Below are the code and all the weights of a small trained network. Each question names an input and a target symbol and asks about switching units off, where a switched-off unit gives its printed mean instead of its output.

import numpy as np


def w(rows, s, z=0):
    codes = np.array(rows[::2]) - 128.0
    scale = np.full(codes.shape[1], s)
    scale[-1] = z or s
    return codes * scale


def norm(h):
    return h / np.sqrt((h * h).mean(-1, keepdims=True) + 1e-5)


def f(y):
    return y / 2 * (1 + np.tanh(0.7978845608 * (y + 0.044715 * y**3)))


def softmax(a):
    e = np.exp(a - a.max(-1, keepdims=True))
    return e / e.sum(-1, keepdims=True)


def log_softmax(a):
    a = a - a.max(-1, keepdims=True)
    return a - np.log(np.exp(a).sum(-1, keepdims=True))


def net(x, mask):
    ids = ['ΓΔΛΦαεζηθμξστ'.index(c) for c in x.split()]
    T = len(ids)
    res = E[ids] + P[:T]
    r = norm(res)
    for j in range(2):
        rows = slice(3 * j, 3 * j + 3)
        q, k, v = (r @ M[0][rows].T for M in (Q, K, V))
        z = softmax(np.where(np.tri(T) > 0, q @ k.T / 3**0.5, -1e9)) @ v
        o = O[0][rows]
        res = res + np.where(mask[j], z, o[:, -1]) @ o[:, :-1]
    y = f(norm(res) @ A[0][:, :-1].T + A[0][:, -1])
    res = res + np.where(mask[2:18], y, B[0][:, -1]) @ B[0][:, :-1]
    return log_softmax(norm(res)[-1] @ U[:, :-1].T + U[:, -1])


Q, K, V, O, A, B = {}, {}, {}, {}, {}, {}
E = w([
[172,122,124,91,125,100,128,157,161,101,95],'Γ',
[252,140,156,143,159,125,129,103,106,106,137],'Δ',
[212,59,83,129,157,170,127,120,133,95,112],'Λ',
[117,121,32,151,69,158,138,105,141,103,108],'Φ',
[102,119,145,183,95,129,76,141,120,114,110],'α',
[168,100,65,121,153,154,113,201,125,172,140],'ε',
[187,98,75,147,168,166,88,158,157,160,97],'ζ',
[185,124,115,80,158,126,136,101,161,196,147],'η',
[169,158,182,152,149,108,103,162,159,148,126],'θ',
[71,141,106,79,156,134,114,110,78,148,98],'μ',
[100,89,133,124,61,196,65,107,156,93,143],'ξ',
[114,125,121,130,225,139,130,129,145,130,97],'σ',
[130,206,108,105,111,100,140,119,169,83,101],'τ',
],0.024)
P = w([
[93,26,105,198,88,34,254,174,110,231,98],'0',
[145,68,152,145,89,67,166,109,113,151,10],'1',
[140,100,159,147,99,85,154,115,108,158,18],'2',
[119,120,125,133,116,76,141,171,106,188,61],'3',
[132,162,141,134,123,130,181,188,101,188,73],'4',
[129,155,127,115,141,123,154,174,116,166,78],'5',
[141,146,136,117,150,152,163,159,121,131,100],'6',
[146,149,145,125,165,186,184,161,120,108,124],'7',
[152,172,138,114,170,149,130,140,125,109,132],'8',
[166,159,141,120,184,181,147,134,120,83,164],'9',
[169,205,127,109,185,152,94,130,105,105,187],'10',
[151,190,127,97,194,169,109,144,137,91,191],'11',
[132,200,101,89,207,172,87,185,158,99,218],'12',
],0.0094)
Q[0] = w([
[34,127,149,141,110,129,100,47,182,153,137],'h1',
[216,137,125,88,192,251,28,191,245,123,96],'h1',
[116,142,114,134,181,136,90,172,44,96,42],'h1',
[236,162,128,92,115,201,2,198,220,58,195],'h2',
[199,154,124,108,223,142,84,222,98,86,44],'h2',
[65,130,157,119,79,144,82,133,8,124,83],'h2',
],0.0073)
K[0] = w([
[123,125,93,104,81,70,176,87,18,130,86],'h1',
[99,223,101,104,188,185,88,88,172,97,253],'h1',
[128,221,185,157,141,90,58,121,137,55,156],'h1',
[131,183,104,137,176,203,36,130,117,79,188],'h2',
[49,245,116,36,181,193,96,136,138,98,158],'h2',
[35,99,184,158,62,110,108,129,61,183,12],'h2',
],0.0077)
V[0] = w([
[188,134,29,199,71,129,146,193,106,102,69],'h1',
[65,112,128,164,161,116,120,124,2,30,97],'h1',
[117,103,32,87,127,140,166,50,115,139,78],'h1',
[65,165,120,171,178,133,140,106,84,120,97],'h2',
[195,192,101,151,94,92,172,85,220,66,155],'h2',
[88,187,109,72,52,105,153,42,88,121,173],'h2',
],0.0073)
O[0] = w([
[134,162,63,106,131,115,101,163,195,65,194,230],'h1',
[195,94,136,110,169,152,225,254,129,72,121,132],'h1',
[110,158,58,140,173,224,139,131,86,181,155,85],'h1',
[40,160,132,212,221,59,87,37,83,17,145,189],'h2',
[109,199,43,135,138,88,136,139,168,150,40,3],'h2',
[103,150,181,166,40,182,163,122,165,117,127,7],'h2',
],0.0093,0.0058)
A[0] = w([
[133,120,162,199,65,160,70,115,156,122,202,123],'n1',
[50,80,191,197,163,126,26,110,105,47,158,176],'n2',
[100,155,102,214,127,130,140,142,192,10,171,194],'n3',
[116,184,124,32,108,173,147,44,117,253,128,123],'n4',
[36,213,52,117,112,172,153,99,125,54,101,197],'n5',
[234,80,126,91,143,132,106,175,195,203,73,142],'n6',
[146,144,149,127,212,91,185,108,36,114,88,197],'n7',
[71,77,73,177,91,173,79,25,116,168,153,224],'n8',
[131,152,201,104,254,63,95,91,54,137,86,204],'n9',
[150,65,58,137,235,122,143,98,92,161,102,253],'n10',
[130,66,126,132,155,114,124,185,109,219,182,142],'n11',
[129,148,174,179,134,101,43,110,130,116,135,160],'n12',
[149,135,98,102,191,191,154,101,167,217,101,119],'n13',
[132,80,171,160,191,206,148,135,134,90,189,195],'n14',
[140,165,210,70,90,68,189,213,160,107,117,139],'n15',
[88,189,152,198,153,76,134,85,141,135,68,131],'n16',
],0.008,0.0036)
B[0] = w([
[202,149,83,164,171,64,158,98,112,141,84,159],'n1',
[118,151,160,193,167,93,168,85,37,86,199,255],'n2',
[174,254,105,115,90,88,108,67,137,92,89,195],'n3',
[98,173,171,101,157,22,157,71,29,125,97,138],'n4',
[68,212,152,128,79,219,171,217,147,168,141,151],'n5',
[71,111,164,146,147,184,140,70,156,126,199,175],'n6',
[24,126,59,86,154,143,124,199,101,185,114,176],'n7',
[132,150,168,101,156,71,160,188,160,124,38,159],'n8',
[44,60,148,106,86,157,143,191,171,147,89,219],'n9',
[73,176,190,176,91,86,144,181,115,113,79,200],'n10',
[131,180,207,140,70,146,140,96,96,59,90,151],'n11',
[188,126,53,155,85,137,163,77,118,90,130,177],'n12',
[139,167,105,78,111,147,144,18,76,126,146,151],'n13',
[115,147,141,162,89,88,113,53,131,149,153,202],'n14',
[144,117,157,160,163,235,164,60,69,111,129,148],'n15',
[129,143,12,127,67,212,133,232,177,128,104,140],'n16',
],0.0068,0.014)
U = w([
[95,99,76,105,110,97,168,96,178,150,200,3],'Γ',
[145,121,139,141,177,96,202,149,172,166,155,62],'Δ',
[134,66,50,129,144,144,175,122,130,140,154,136],'Λ',
[133,113,117,128,161,135,145,138,159,129,140,32],'Φ',
[178,100,137,73,214,150,188,159,165,64,95,120],'α',
[137,98,135,51,131,121,118,181,131,106,254,78],'ε',
[138,127,87,77,239,121,31,142,155,129,174,93],'ζ',
[130,167,173,52,137,84,124,90,72,175,63,12],'η',
[111,51,185,96,48,81,63,151,199,101,78,255],'θ',
[203,151,147,192,123,71,83,111,110,43,122,101],'μ',
[163,102,209,150,114,247,130,102,105,153,132,171],'ξ',
[64,70,157,154,149,129,158,237,66,125,51,194],'σ',
[96,205,78,156,73,171,132,169,160,108,98,180],'τ',
],0.008,0.002)

Each question gives the input, a string of symbols that net reads in full, and the target symbol t.
The units are the heads (3 rows each of Q, K, V and O) and the neurons (one row each of A and B). Each row of codes is followed by its name. A weight is (code - 128) times the scale printed after its matrix; where a second scale follows, it is the last column's (O, A, B and U).
mask holds one flag per unit, heads first, then neurons. A switched-off unit (its flag False) gives its mean, the last column of its rows in O or B, instead of its output. The means were averaged over made-up inputs and are rounded, as every weight is.
A unit's drop is (log p(t) with every unit on - log p(t) with that unit switched off) / (log p(t) with every unit on - log p(t) with every unit switched off).
The circuit of an input: a set's keep is (log p(t) with only the set's units on - log p(t) with every unit switched off) / (log p(t) with every unit on - log p(t) with every unit switched off). Starting from the 12 units with the biggest drops (on a tie, the unit counted first), units are removed one at a time, each time the one whose removal leaves the highest keep (on an exact tie, the one counted first), for as long as the keep stays at least 0.8.
units of the circuit, in order: the units of the circuit, biggest drop first
unit that matters most: the unit with the biggest drop
top k neurons: the k neurons with the biggest drops, biggest first
which heads matter: for each layer, one digit per head in row order, 1 if its drop is at least 0.15 and else 0, layers parted by /
input ε ξ α θ, target ξ: units of the circuit, in order -> n15, h2, n6
input Γ α Φ Γ θ α Λ ζ ζ α ζ, target ζ: unit that matters most -> h2
input μ θ μ τ σ μ σ τ θ, target τ: units of the circuit, in order -> h2, n16
input τ Φ η Φ Δ, target η: units of the circuit, in order -> h1, h2, n4
input Λ Δ Γ τ, target τ: which heads matter -> 00
input ξ μ η Δ τ Δ σ, target τ: units of the circuit, in order -> h2, n16
input ζ α Λ η θ θ ζ θ ζ Γ, target θ: units of the circuit, in order -> h1, h2, n2
input μ ζ ξ ζ, target ξ: which heads matter -> 01
input α Φ τ μ Φ Δ ξ, target τ: which heads matter -> 11
input α η ζ Δ μ μ ζ ξ, target ξ: units of the circuit, in order -> h1, h2, n7
input Φ σ ζ Γ, target σ: units of the circuit, in order -> h2, n3, n9
input ζ μ α ξ σ ξ ξ ζ Δ ε σ α η, target η: units of the circuit, in order -> h1, n4
input ξ Δ μ Λ ξ θ, target ξ: units of the circuit, in order -> h2, n15
input ζ α α α σ Λ θ μ θ ξ μ σ Δ, target σ: top 2 neurons -> n9, n7
input α α Δ α Λ μ τ Φ ζ, target τ: units of the circuit, in order -> h2
input α ξ Δ ξ μ θ Δ α Γ ζ, target ζ: units of the circuit, in order -> h2, h1
input Γ α θ Γ Δ, target θ: top 2 neurons -> n2, n9
input τ ζ ζ, target τ: units of the circuit, in order -> h2, h1
input ξ α τ μ Φ σ Φ ζ, target σ: which heads matter -> 01
input Γ α ξ α ξ τ Γ α α α Δ α θ, target θ: top neuron -> n9
input ζ η η η ε ζ α ξ α μ, target σ: which heads matter -> 00
input Γ α μ σ α σ, target σ: top 2 neurons -> n9, n10
input α α σ ξ Λ, target σ: top 3 neurons -> n10, n3, n7
input τ α α α μ μ η ζ θ ξ, target η: top 2 neurons -> n8, n4
input τ ε ζ μ ξ Λ, target ξ: which heads matter -> 01
input α α Δ, target α: which heads matter -> 11
input Γ α Δ α Λ Φ α α ξ Γ, target ξ: which heads matter -> 01
input η α α ξ μ μ Λ α Λ Γ ζ Δ, target ζ: which heads matter -> 11
input Φ ξ τ η α ε, target η: unit that matters most -> h1
